Each row is followed by its tier, which names the range that a hidden value of the row falls in. A new part has a new value, new ranges and new names.
 459 -116   -8  173  158 -376 -187  -48  577 -193  171  238  -61  528  380  -93 -308  -99 -134  -42  232  430   50   27  204   28   88  -62   78  127   70  231 -147  152 -171  119 -235   -2 -311  120  196 | (16)
-347 -254   62  -21   73   30  199  194 -342  130  542   70  157  -17  242  340  362 -502  -99 -102   84  130  413  148 -388  -52 -126  367 -223 -232 -367 -373   90  347 -103 -215 -203 -186 -222 -328  114 | (7)
 -25   64  108  -28  137 -178 -313   52  -53  -67   82   42   61  208  150  -88 -179  -83 -754  329  225   56   -6  409  -56  358  -82  -15  454   27  224 -278  110  -61 -335 -355 -167  -79 -178 -187  107 | (16)
 334  523 -126  122 -384 -241  373 -156  -22 -156 -152  -67   -3 -428  232  -76 -341  -94  515 -192   14  -17 -315 -309  294 -496   96  312 -418 -180 -249  313 -211  266  179  653  148  -84 -263  214   16 | (8)
 118  431  -62 -375  219 -123 -128 -211  211 -102   10 -100  211  584   64 -209 -249  -33  -94  114  611  343  101  110  374  -70 -235  158  298   73 -292   82 -329  174  132   58 -317 -248 -172 -329  161 | (7)
 269 -699   87  518 -117 -259  185  118  277 -164  425  344 -162  -80  406  200   94 -320  319 -384 -245  244  122 -170 -161 -286  317   88 -391  -62  131  245   53  248 -171  423   76  165 -303  290   88 | (16)
-102 -688  180  188 -250   68  156 -134 -339 -113  246 -110  -23 -281  -13  237  310 -184  497 -282 -275  -61  261 -148  -55 -383  130  236  -31 -249  234  183  102  193  118  535  229  141   32  -53   67 | (10)
 132  117   39  134 -121  -97  195  344 -381  -70  178 -174  188 -346  583  263 -101 -382 -333  187  -55 -257 -263   39 -348   41  151  230 -238 -381 -218 -204  336    6   15 -336  -33   35 -247   39  226 | (8)
-374 -314   82 -159  166   69  184  192 -296   64  591  -35  236  196  193  330  390 -513  -29  -86  215  185  458  183 -306  -71 -137  348 -132 -187 -448 -312   60  317   38 -157 -260 -202 -165 -436  166 | (16)
 409  184  -23  115 -368 -332  -38 -404  -33 -266 -190 -368 -133  -43  107   27 -429   56  485  -50 -134   -1  -57 -174  593 -153   59   72   55 -176  155  420  -85  239  217  782   46  -28   -8  188  214 | (8)
 -38 -354   67  365 -274 -301  239  -63   48  -95  303  349 -280 -261   -9   50   81 -251  336 -442 -231  299  206   16   40 -316  158  176 -292   84   97   88 -146  341 -290  718  160  -78 -253   67 -148 | (15)
 307   12   55 -184  232 -152 -320 -227  371 -180  -43   24   83  668   55 -286 -277   88 -240   94  462  391   73  112  361  -26  -68  -34  530  165  138  233 -247  -20  -13   34 -196  -27 -119 -206  157 | (18)
-279 -222  160 -264  198  -56 -116   78 -201 -107  377 -151  144  445  -16   90  117 -289 -364  123  299  225  314  444   -8  176  -98  102  378   44 -122 -244   42   64  -32  -78 -236 -184  -50 -509  145 | (15)
 254  633 -110 -358 -116  -37    9 -530  -23 -107 -337 -321  165  168  -77 -249 -328  165  451  -17  406  125  -16 -251  625 -433 -231  290  214 -120 -197  383 -426  246  398  509  -56 -172  -28 -195  111 | (23)
 273  501  -48 -103  -73 -326 -220 -315  118 -180 -209 -166  -17  234   57 -208 -492  102 -112  181  253  137  -91  113  509   78 -117   26  326   29   84  147 -194  137  -20  306 -140 -168 -128  -36  131 | (23)
-331   43   76   25   -9 -306  -97  128 -288  -27  382  -47  -36   61  115  216  -34 -359 -497  199   32   75  241  542  -82  451 -135   93  108  -33  -69 -488  172  248 -350  -62 -258 -301 -186 -240  111 | (23)
 435  565 -148 -203   82 -140  275  -28  427 -239  -55   33  267  237  322 -295 -350  -82  295  -88  594  265 -355 -243  302 -529   55  248 -207   41 -508  400 -398  112  330  336  -93  -88 -347   -5   87 | (7)
 112  243  -73 -245  383 -150  -51  190  143   53  387   -5  286  651  535  152  -89 -411 -436  155  529  379  252  176 -103  171 -202  212  -34 -108 -611 -244  -63  264    3 -567 -571 -264 -330 -327  338 | (23)
   0  225   51 -370  118 -160 -280 -395  130 -171  -80 -135   42  601 -293 -318 -245  116  -93   82  487  384  203  272  576  -19 -225   36  630  230   66  133 -358   89   31  368 -176 -234   -9 -420   51 | (15)
 -38 -575  213  296 -208   -3   47   66 -321 -134  171   10  -26 -400  126  141  159 -159  -45  -54 -278 -193  -22   29 -248 -137  219  116   74 -200  407   10  264  -33 -126  169  261  210  -66   48   32 | (10)
 -74  176   69 -156  -10  158  -64  -43 -479   99  -65 -147  248 -195  159   13   42  -84 -393  220  158 -190    0   34 -202  -60 -154  290  265 -320   20 -216   93    6  -10 -435  -12  -13  -86 -282  102 | (7)
-122 -350  162 -144  215  158 -267  -62 -268  142  183    8  174  289   96   75  224 -138 -496  116  196  135  400  154 -229   67 -192  180  469 -180  147 -233   72   38 -150 -565 -170    2  -48 -425  164 | (18)
 579  253  -54  255 -326 -422  157  -70  178 -358  -99 -191  -79 -144  408   -1 -525  -85  354  -47  -79  -16 -395 -197  386 -202  277   50 -255 -129  -22  429  -14  116  176  655   74   50 -215  381  201 | (8)
 255 -121  -48  344 -231 -140  506  273 -138  -33  356   59   69 -427  664  377   60 -509  375 -290 -199  -16  -64 -331 -316 -399  234  379 -772 -398 -435   74  130  331  106  141   19   44 -358  227  178 | (8)
-195 -377  113  304 -255 -244  310  279 -341 -186  510  -92  -50 -377  285  417  138 -501  156 -110 -303 -109   59  180 -227   10  218  182 -392 -202 -113 -161  301  259  -66  421   42  -53 -182   59  111 | (23)
 119  -61   17  419 -278 -195  407  243  -45 -120  195  293  -38 -628  377   61  -21 -301  115 -213 -176  -81 -307 -122 -286 -355  291  246 -522 -135  -40   30   71  135 -183  305  239   77 -387  274  -85 | (7)
 -95  214   89 -461   94  -14 -318 -310 -287 -162  -62 -535  219  458 -132  -48 -169   42 -181  342  384    4  176  281  411  176 -258   87  682  -90   32  -15  -43   46  245   89 -223 -180  134 -462  255 | (7)
 350  539  -58 -275  167 -247  -39  165   87 -243   64 -378  300  482  507   12 -467 -234 -352  358  498   84 -262  174  213  186   -9   80  100 -114 -464    6   38  -15  258 -222 -375 -157 -217 -141  389 | (8)
 216  835  -64 -510  -12 -147  -80 -219 -142 -276 -268 -637  301  342   74 -182 -538   39  -59  381  544  -44 -279  132  592   15 -166  141  381 -107 -325  149 -147  -10  448  205 -211 -233  -10 -276  280 | (8)
 158   70  -25    7  -83 -214  393   17  311 -276  189  186   24   41   73 -188 -110 -207  466 -350  277  355 -150  -87  235 -565  191  216 -303  178 -320  338 -346  176  133  757   89  -90 -304  -24  -82 | (15)
 460  184  -63   10  -86 -269  -36 -265  222 -210  -57 -174    8  258  267  -31 -358  -20  319  -52  150  195  -15 -189  438 -194   22  100   14  -96  -71  388 -183  236  212  454 -122  -40 -140   89  238 | (23)
 488  150  -18  438 -516 -362  225  -71  -69 -269 -150 -122 -163 -576  368   59 -416  -77  352 -107 -351 -203 -422 -258  209 -260  317  112 -340 -247  172  344   97  113   39  645  267  124 -204  474   98 | (8)
 290   44    2   27  128 -256 -170 -188  476 -111   14  312  -49  430   79 -303 -261   27 -149  -88  350  468   57   56  277 -128  -28   19  236  219  117  195 -322  104 -222  168 -122  -67 -276  -52   14 | (18)
 111  275   67 -357  142 -191 -286 -249  149 -265 -110 -190   92  583 -156 -338 -350  106 -276  210  506  284  -22  317  516   56 -101  -33  652  231   77  141 -250  -65   62  251 -153 -160  -35 -360   94 | (15)
 332  852 -119 -331 -207 -162   50 -414  -45 -241 -412 -448  162   54  -11 -280 -539  158  338  122  386  -10 -302 -147  689 -317 -124  216  187 -102 -208  376 -328  122  420  580  -12 -177  -49  -86  133 | (8)
-132  476   43 -369 -100  -83 -341 -446 -469  -51 -240 -516   92  158 -218  -72 -268  122 -238  360  216  -91  164  284  463  232 -350  129  667 -153  144 -124  -55  128   79  113 -151 -254  128 -396  170 | (23)
 191 -119   71  183 -290  -53  122 -286   -9 -134 -160  145  -93 -341  -89 -220  -70   95  359 -273  -66   59 -105 -236  194 -541  128  190   48  -31  321  357 -210   74  -26  606  339  123 -121   83 -131 | (18)

Next part:
  68   76  -24   95   55  -63  -90  164  100  -27 -147  -36 -101 -123   46 -151  -56  105   18   -5   22   43  121   61 -105  171  -23    4   84   26 -131  220  105  124  -51  188    5   11  -85  109   91 | Z187
  38   40  131  135  -90   82  -63  -50  -16  117 -145  -55  -87 -106  -50 -142 -171   56  -24 -141   60   64 -121  -24 -163   13   20  -23   10    9 -143  307   -5  -14  -15   67   70  -21   20   34  106 | Z838
 -80  210  167   25  -87   -5  -74 -120   55   36  -80  207  -12   54   65  122  171  -99  178  -63   50   85   41  114  155  164    5   30  -10 -157  -51   92  133  -17   98  -52 -142  -54  198  107  135 | Z187
 109   43  -49    8  -32   90  -65   72   52  -61    3   -2 -189  -12   39  -16 -151   47  -48  -51  -51   -5   63  -99   -4  -81 -122   86   82  -38 -147  129 -116   24  -76   39   52   98   60   15  103 | Z884
 -31  167  168   92  -62  -84  -72  -30   34   31  -78  210  -69    2   62  196  192 -158  134    1    8   84   39  197  139  125   51   31  111  -91   34   54  119  -45   25    9  -44  -40   87   71  188 | Z187
 129   31  -39  -26  121 -267    8  337   24  -39 -170  -28  -87 -112  145  -66  -72   27 -124  236  -66   82  120  108  -19  150  154  -77  177  136  -13   48   55  125 -168  274  101  -62 -372  -77   31 | Z434
 -61   52  283  -19  -88  -30   56 -127  -25  181  -41   76   48   23   27   42    7 -131   17  -74   73   89 -230    5  -12  -29  220 -127  -20   15    1   68   34 -175  122  -76   39 -122   84  -56   30 | Z434
  65   22  204  -49  -59 -129   54   23  -16  166 -178   -3 -104  -58   -7  -70  -92  -55 -226    9   91  106  -66  -79 -174   92   48 -100   67   88  -27  152   43 -171  -14  147  202 -207 -175  -15  167 | Z838
 -44  100  206   74  -49  -66  -14  -48  -27  129 -140   63   51  -47   46  -10   18  -58   85  -17   50  108 -142  131    7   96  220 -100   -1   -3  -29  152   97   -4   46   27  -33  -97   -2  -25   30 | Z434
 109  146  247  150  -82  -64  -32 -188  -53  164 -133  105  -91   23   -8  154  130 -147   -8   47  109   76 -192  146  -70   91   66  -47    8 -108   32  148   26  -99   21  102   69 -277   27  -47  183 | z121
  30  119   40   82 -138  225 -105 -130  -36  -12   15   77  -99   44   35   82 -122   -1  132 -124  -71   19  -85  -15  145 -138  -40  105  -22 -156 -159  160 -165   63  -37 -122  -82  130  248  -38   52 | Z838
  96  102  -39  -30   38   45  -61   57  142  -49   13    2  -89   42   96  -57  -37   79   74  -41   -6  -18  109  -83    2   93 -118   30  -29  -52 -173   70  -26   88   29   34  -26   13  116   77    3 | Z187
 133   35  -96  -22   95   11  -36  156   79 -100  136  -11  -45   46  212   14  -99   41  141   58 -143  -27  -11  -32  139  -97   84  -15    7   13 -109  -86 -165  158  -51  -36    2  133   52 -123 -166 | z121
-112  239   52 -127 -111  187  -60 -214   93  -82   76  241   -1  206   80  180  136  -63  217 -106   16    9   71  -25  303   -6  -88  125  -96 -304 -146   30   10    9  167 -213 -316   59  458   92   54 | Z187
 101   27  101   16  -87  100   21 -127  -40  127 -203 -129 -131  -45 -143 -183 -222   96 -286  -49  173   32 -161 -130 -317  -35  -33  -27  -23  -58 -175  399  -33  -80    9  188   48 -207  -22   -8  161 | Z434
 -60   41  103  -10  -44   64  -46   35   76   27   90   66   14   -2  139  -31  -87  -18  215 -182  -79   48  -40  -75  134  -49   85  -33  -15   43 -110   -7  -38  -11   63 -184   13  182  181   18  -75 | Z884
 -13  -55   75 -141  -17  -38   68  144   41   12   57   18  -69  -19   80  -19 -157  -55 -107  -50  -54   42  -31 -144   20 -168  121  -51  129  120  -39  -19  -62 -143    2  -51  121  108  -25  -56   20 | Z838
   1  130  184  -95 -106  -32    9  -82  -17  101  -84  127  -37   68   88   66  -11  -91   -7  -15   15  105  -37  -54  100   83   27  -37  -34  -53  -59   38  -11  -84   25  -42   30 -118   40  -34   81 | Z838
 -40  140    0  -69  -71   50  -51   18    1  -78  -40  135  -52   42  103   72  -45  -18   70    4  -69   65   67   21  225  -28   31   74   43 -124 -108   80  -26   75  -37  -52 -145  105  103  -20   55 | Z838
 -38  159   28  -56  -32  111  -69  -60  124  -58   90  139   -6  116  130   75   60  -13  239 -108  -34    2   65  -32  209   30  -47   56  -65 -143 -143   -7  -12   54  111 -155 -164   98  313   73  -26 | Z187
  54  -60  117  105   61 -170   17  220    8  108 -145 -108  -28 -194   36 -169 -144   20  -81   24   11   80 -104   79 -198   43  254 -155  146  220  -16  166   72   -6  -61  186  178  -32 -265  -42   17 | Z434
 173  -45   74  -71  -30  -34   53   74    9  113 -156 -144 -198  -75  -55 -201 -271   75 -367  -10   91   44  -39 -236 -321    1  -88  -60   61  105 -135  235  -71 -135  -69  217  264 -172 -202  -18  159 | Z838
  31   69   -3 -218   32   55   40   -3   97    7   41  -44   52  107  152 -177 -156  118   28  -39   19   19  -32 -236   28   23   30  -84 -180  -30 -219   26  -68   64  104  -63  -68  -37  117  -47 -179 | z121
 -32  128  -61  -46   16   68  -72   68  125 -148   98  137  -39   74  139  106   54  -11  203  -31  -87  -12  128   38  241  -34   -1   89   51 -119 -108  -20   -8  102   43  -96 -184  186  235   54   -9 | Z187
 -61  125  143 -110    8 -176   34   74   14   24  -23  180   75   58  204  137  109 -143  128  109  -61  110  -10  117  254   88  252  -92   38    2   39 -122   68    2   33  -56  -61  -37  -24  -88  -46 | Z434
  70   21  115   87   15   30  -20  -32   43  102   13  -61    5  -25   64 -100  -88   29   93  -83   36   19 -199  -27 -105  -25  135 -107  -60   36 -102  115  -41   10   65   -5   57  -37   78  -47  -79 | z121
  8 102  94 -28 -40 -17 -28   1  75  14 -30 103 -91  22  54  52  38 -56  20 -44  22  44  53 -13  39  55 -33  21  54 -53 -64  67  41 -63  43   5   0 -21  94  67 125 | Z187
 195   -7  -19 -132  160 -177   51  220  127   74 -114 -203  -21  -51  149 -360 -204  196 -144   85   63   43   30 -208 -259  236   20 -193  -98  175 -184   86   14   95   -9  237  182 -205 -268  -31 -137 | z121
 153  -40 -108  -12  103   11    5  175   69  -64   16 -147  -99  -50   65 -157 -211  130 -100   49  -21  -33  -43  -88 -134 -120   68  -35   60   58 -144  129 -103   94  -55  137   49   48  -71  -77  -64 | z121
 143   66   72  144  -45   68  -77  -41   52   36  -33   12 -197  -17  -35   62  -17  -27  -24  -63   32  -17  -28    9 -117  -11 -118   60   83  -57  -80  171  -59  -50  -18   87   97  -47   96   57  185 | Z187
-118  242    2 -261  -53   -2  -39   -5   97  -98  -27  226   40  149  217   33   59    4  173   -7  -44  101  224  -77  363  181  -54   52 -102 -181 -161  -40   73  103   73 -132 -250   50  187   62  -19 | Z884
 225 -163  -74  195   83   89  -38  207  107   -8   15 -262 -260 -190 -112 -209 -289  144 -208 -107   23  -98  -66 -109 -426 -207  -62   11  209  168 -141  286 -119  -37  -80  225  253  108  -73   51  112 | Z187
   5  -37  -45 -134   55  -63   24  274   79  -75   58   -8  -47  -46  161  -83 -179   30  -11   -4 -124   38   75 -107   91  -97  121  -41  122  135  -87  -43  -54   25  -53  -21   65  196  -77  -50  -71 | Z838
  68   22   68  129   64 -111  -52  170  103   22  -48   -1  -90 -112   58  -27   20  -17   54  -12   -5   26   33  103  -91   88   71  -42  147   99  -23   88   82    6  -14  122  103   20  -66   71   81 | Z187
  90  102   13   -6   81  -85  -31   77   76   26  -98  -48   18  -17  139 -166  -52  106   69   56   33   55   -8    2  -46  187   80 -100  -85    4 -142  114   49  155   12  121  -25 -108  -62  -17  -91 | z121

 -39  107 -135  283  179 -111   49  -55  224 -238  -62  139  -30   69  123  137  124  -49   -9  -56  -39 -300 -204   35   43  -35  221 -214   18  -27  175   31  265  209  -45  194  195 -223  347  129  105 | N
 118 -165 -235  -27   81  -84  -67   69 -216  -99   66  -50    9    2  288    7 -155   47  -10   39   -9  133  128 -107   27 -110 -407  -86   36  175   62  -65   17    2 -138   16   14   78 -455  -59  -25 | V
  89  107  173 -229 -194  107 -156  -15  -84  288 -142  -75   58   38 -138   39 -181  -41 -237 -278 -151 -105 -325 -201 -169 -288   -7  310  -62 -251   17   83    4   43 -157   -3  101 -189 -112 -209 -460 | U
 -67   55 -105  231  113 -148   79  -30  178 -182   38  153  -70   16  174  134   96  -15  -14  -68   15 -251 -197   85  154  -98  191 -188  106   -7  192   45  207  124  -57   84  133 -216  301  217  125 | N
 -36   43 -157  253  179  -66   24  -46  218 -244  -37   94  -51  106  136   82  155  -20  -57  -51   35 -231 -227  103   93  -60  191 -222    7   23  132   18  211  168  -76  127  200 -189  270  161  135 | U
  26 -186 -305  -28  106  -52  103   96 -263  -55  104   59   16  -46  334    6  -61   31   71   56  -47  133   86   19   39 -132 -257  -70   11  112  115 -116 -143   38 -219    3   19  -70 -514   39  117 | V
 -98 -117  140   41  156   21  112    4   17    3  207    6  -83  -16   19  109  125  -88  -32 -109  259   38   31  179  298 -102   51  -43  236  194  -77  131  163  -96   75 -305  169  298  -16  177  247 | Z
 111 -126 -438  129  226  -45   10   78 -155  -73  -26   61   61   -3  212  -93  -92   40   45  156    5  194  163 -103  -61  -82 -346 -173 -120  156   12 -163 -144  -31 -153  169   24  -64 -348  -42  -42 | Z
 183  -58 -419  152  177 -163  -69   56 -111  -47  -43   77   52   62  257 -131 -199   75   19  157    3  137  163 -181  -41 -127 -404 -182  -85  105   72 -114  -60  -53 -132  211    8  -66 -244  -83 -152 | S
  17   34  155 -192  -72  264  -56   19  -78  399 -101  -62   64  -43 -325  -30  -65  -86 -227 -230   26   98 -235 -106 -121 -274   30  310 -105 -142 -193   47 -182 -130  -89 -115  112  -85 -105 -128 -410 | D
  88  139  157 -196 -214   30 -131  -14  -82  325 -125  -10   58   -6 -117   49 -234  -29 -200 -256 -165 -129 -300 -241 -154 -308   -5  304  -27 -289   62   86   -3    4 -139   28   50 -248  -28 -178 -497 | N
 -49   22  145 -151   21  308   37  -53  -87  278  -73  -21  114 -118 -375  150    1 -139  -86 -136  -58   16 -150 -142 -274 -101  153  288  -77 -140 -193  -13 -100  -49   -7  -22  126  -65  -59 -160 -230 | H
-147 -134  -76  224  248  135   77  -85  197 -290  120    6  -67  -88  -87  225  268  -58  -32   15  211  -66 -109  146   87   81  210 -206  101  230 -122  -49  163  -10   87  -29  152   21  267  257  278 | H
 132 -160 -309   21  112  -87  -65   74 -202  -94   39  -26   19    0  277  -38 -158   60   -7   78    7  166  138 -120    7 -111 -427 -116  -13  182   45  -99  -36  -24 -143   64    3   37 -430  -54  -59 | V
-147 -106  -87  224  286  143  115  -66  173 -264   81   27  -42  -56  -75  201  285  -89   -4    6  177  -66  -87  160   67   80  227 -199   58  205 -107  -36  149   41   63  -15  195   34  204  212  306 | T
 -52   34 -114  214  122 -138   65  -31  156 -201   38  129  -65   37  190  127   95  -14  -14  -59   16 -237 -182   87  134  -87  162 -185   96    7  186   35  210  134  -67   82  140 -183  236  189  143 | N
 109 -103 -346   24  133 -116   25   67 -231  -77    8   65   60   20  331  -10 -147   36   83   97 -116   80  130 -115  -70 -101 -320  -97  -42   67  150 -116  -54   81 -197  146   30  -71 -454  -88   13 | S
 -47  -13 -109  224  218    8   20  -30  199 -237   -8   31  -66  121   97   54  208  -42  -86  -70  122 -144 -188  164  152  -56  154 -218   15  109   44   38  205  130  -56   21  239  -42  178  164  193 | S
-175  -18  189   90  246  -25  336   19   21  257  246  216  -51   -2  -39   30  161 -161  102  -81  308   50  114  274  363 -178  259   24  268   54  -56  204   47 -179  116 -374  222  305  101  214  352 | Z
 -43   25 -104  209  170  -73   45  -40  173 -221    6   83  -53   95  152  107  140  -35  -35  -61   40 -214 -180  110  117  -59  172 -192   59   37  132   42  234  160  -60   69  200 -108  201  148  180 | U
 -70  -47  -91  196  226   38   60   -8  165 -179   35   34  -68   86   69   36  222  -52  -78  -73  172  -72 -151  199  191  -72  145 -189   35  138   -4   41  141   72  -45  -50  228    6  127  194  215 | V
 -63  -39 -153  292  314  146   -5  -52  256 -276  -57  -17  -36   58  -94   71  273  -72 -105  -15  189  -60 -145  122   53   45  154 -256  -66  205 -129  -30  169   65   28   75  242    2  266  147  148 | D
-135  -83  -87  219  287  133  123  -38  164 -188   63   47  -40  -23  -69  131  277  -90  -19  -13  193  -35  -91  179  106   25  214 -180   34  179 -106  -17  105   20   39  -37  209   29  188  207  269 | T
 -21   18   91 -101   42  291  -11  -71  -52  208  -93  -34  114 -115 -374  151  -16 -116  -90  -94  -52   11 -136 -186 -305  -67  108  230  -93 -105 -206  -45  -70  -57   12   40  110  -77   -7 -169 -261 | H
 -27  -17  195 -172   -6  310  -57  -91  -77  123  -59 -119   96 -119 -355  249   -9 -127 -112 -150  -82  -39 -155 -192 -302  -27   97  262  -29  -66 -197  -16   49    7   28  -11  126   13  -78 -194 -209 | H
 301  -68 -430  176  224 -125 -275   31  -94 -174 -149  -87   85  118  191 -135 -269   79  -53  182    9  185  254 -349 -154  -29 -629 -241 -157  238  -34 -125   92  -40  -55  299   23  113 -288 -258 -297 | V
  53  137  141 -210 -166   91  -57   -6 -103  340 -138   15   80   17 -124   45 -163  -60 -164 -251 -196 -126 -312 -178 -191 -295   79  325  -73 -320   61   71  -55   60 -178   24  104 -263  -98 -190 -407 | U
 -37  -25  146 -187  -51  289  -15  -54 -101  267  -26  -58   86 -159 -352  158  -50  -95 -125 -142  -29   41 -171 -161 -241 -126   82  295  -33 -106 -202  -29 -115 -106  -13  -55   62  -82  -75 -122 -285 | H
  61   25  209 -246 -117  252 -150   10 -102  326 -119 -150   55   -3 -275    5 -106  -78 -272 -276  -14   59 -249 -150 -131 -260  -55  318  -87 -114 -171   72  -66  -64  -96 -121  125  -14 -190 -197 -438 | Z
-116  -40  210  155  298   19  175  -53   95   85  208   84  -37  -28 -167  138  136 -164   65  -22  350   49  202  120  254  -18  137  -54  276  201 -184  173  236 -200  268 -292  208  469  217  119  277 | T
  29   33  169 -202  -81  284 -101    6  -79  334 -129 -109   66  -28 -321    3  -58  -88 -249 -249   -9   66 -260 -127 -153 -241   14  303 -117 -128 -190   43 -120  -73  -94  -93  129  -74 -128 -164 -412 | D
-161  -65  116  182  307  -13  292  -20   68  176  271  200  -41  -86 -128   79  141 -138  125   34  385  113  224  184  307  -78  182  -61  282  165 -161  133   63 -286  229 -306  153  355  224  228  316 | T
  16 -173 -172 -162  -13 -152  131   74 -375  -69  174   64   17  -71  468  166 -146   25  146    1 -206  -10   91  -31   14 -125 -242   28  146   16  280  -64   -5  159 -240  -25   -7  -53 -636  -21  193 | U
 -42  -12  202 -192 -105  289  -36  -57  -48  367   -4  -50   57 -177 -429  114  -71  -75 -188 -168   54   72 -223 -152 -178 -201  110  331   -4 -128 -251    5 -161 -224   14 -114   32 -102   49  -58 -385 | H
  29  -28  155 -177  -38  296 -139  -81  -86  122  -83 -161   93 -115 -345  207  -75  -90 -158 -141  -71    0 -152 -251 -311  -47  -18  254  -54  -44 -213  -32   37  -27   17   14   86    8 -103 -223 -318 | H
